Each row is followed by its group and then its class within the group.
[-10 -81  24  42  36  22  18  -6  -6 -20   6  10 -24  14  -7  45 -17  -5
  27] : Y:Z709
[  5 -29  17   4  24   1  10   3   6  -1   4  15  -7   6   1   6   0  -6
  30] : R:Z64
[ -2 -42  24   7  44   3   0  -2  -5   5   1   5 -11  -3  -3 -10  14 -35
   0] : Y:Z709
[ -1 -35   6  18   5  10   7  -2 -11   6  -1  -7  -1   6 -17   5  -6  -1
  16] : R:Z64
[  8 -20 -13  19  19   4   1  -4   4  13   7  13 -14  20  -1  11  -1  -2
  15] : R:Z403
[  7 -15  10  14 -12  11   3  -8  17   8  -2  25 -10  12   3   3  -8   2
  -5] : R:Z403
[  5 -12  23  26  -4   5   6  -6  17  10  -8   4   0  20   6   8  -9 -10
 -14] : R:Z742
[-10   7  11  14  29  -1   9  40 -21  24 -10 -22 -12  -4  32   6   3 -35
  15] : Y:Z159
[  5  10 -23   9   3   0  13   2 -16   4   4 -35 -11   2   9   3   8 -12
  10] : Y:Z509
[ -3  -8  -1  19  51   6  12  -1 -14  -1  -3 -17  -7   1   4  22   4 -10
  28] : Y:Z509
[ -6   5  23  18  35   4  -7  -4  11  -1  -4  15 -10  13   4  16 -13 -13
  11] : R:Z742
[ -5 -13   7   7  33  -3   0   6  14  -3   4 -10   1  14 -12  29 -11  -3
  15] : R:Z742
[  1 -24  30  20  20   9   6  -8  37  -5  -1  21 -13   5  -7  32 -13 -10
 -19] : R:Z742
[ -6 -15  16  28  54  18  14  -8  15  -1  -2 -10 -15 -26 -13  41 -13 -18
  -4] : Y:Z709
[ -8 -25  30  16 -33  15  58 -10  -3  13  -1  55 -11  18  -6 -27 -16   4
  -4] : R:Z403
[-11 -17  11   0  12   2   6  10 -18  15   0 -11   9  10  11  -9   7 -14
  11] : Y:Z159
[-12 -21  12  33  28 -14  12 -16 -16   5  -4 -33  -6  11  14  44   5  -3
   3] : Y:Z509
[ -5 -51   7  13  59  19  16  -8   4   4  -4 -13 -18   4  10  43   4 -18
  40] : Y:Z159
[ -9 -49  23  32  63  22  16 -16  -1   4 -10 -11 -12   5   1  31  -7 -28
  19] : Y:Z709
[ -1 -34   5  30  49   8  14 -16  -3 -14  -2  -4 -12  18  -8  41 -23  -7
  23] : Y:Z709
[ 16  -8 -14   5 -13  10  -6   3 -29  41 -10 -57  15   6  19  -1  15 -21
  13] : Y:Z509
[-10 -15   7  15  71  -5  14  11 -14   3  -1  -4 -29  -1  22  17  16  -3
  25] : Y:Z159
[ -4 -20   8  11  54 -11   3  -2 -14  12  -2 -13   0   4  20  12   7  -9
  37] : Y:Z159
[  2   3   3 -12 -21   4   2  -5 -27  27  -5 -47  15   4  26 -29  13 -24
  22] : Y:Z509
[  0  -2   1   9  40  -1   3   0 -18  -3   0 -23  -4   1  15   8  -1 -15
  21] : Y:Z509
[  2   7   9  12   0   8   7   3  24   4  -2   9  -7  15   0  11 -13   0
   2] : R:Z403
[  7 -15 -18  22   2  17  11   6  -5   8   2 -27 -16  11  -2  20  12  -3
   7] : Y:Z709
[ -2 -26   7  15  51  -3  12  13  -4 -12  -4  -5 -19  69  -7  37   0  -6
   5] : Y:Z509
[ -4 -12  15  18  29  -8   3   0 -10  -8  -2  12  -8   5   2  11  -5   1
  24] : R:Z64
[ 10  17  13  17   7 -19   7  -3  25  -2   1  11  -2  17  12  15 -10  -3
   5] : R:Z742
[ 12 -15   7  15 -21 -12   3  -3  -1  -1   0   9   5   6   5   6   1  -8
  18] : R:Z64
[ -4 -25  -5  26  20  14   9  -1 -10   0  -8 -29  -7   3  -2  13   5 -15
   1] : Y:Z509
[  2 -40  -5  23  19   0   1 -15 -13  -5   6 -10 -23   7 -17  24   5 -20
   3] : Y:Z709
[  8   2  12  13   0  -6   0 -13  16   0  -2  15   5  17 -11  13 -20 -12
  11] : R:Z742
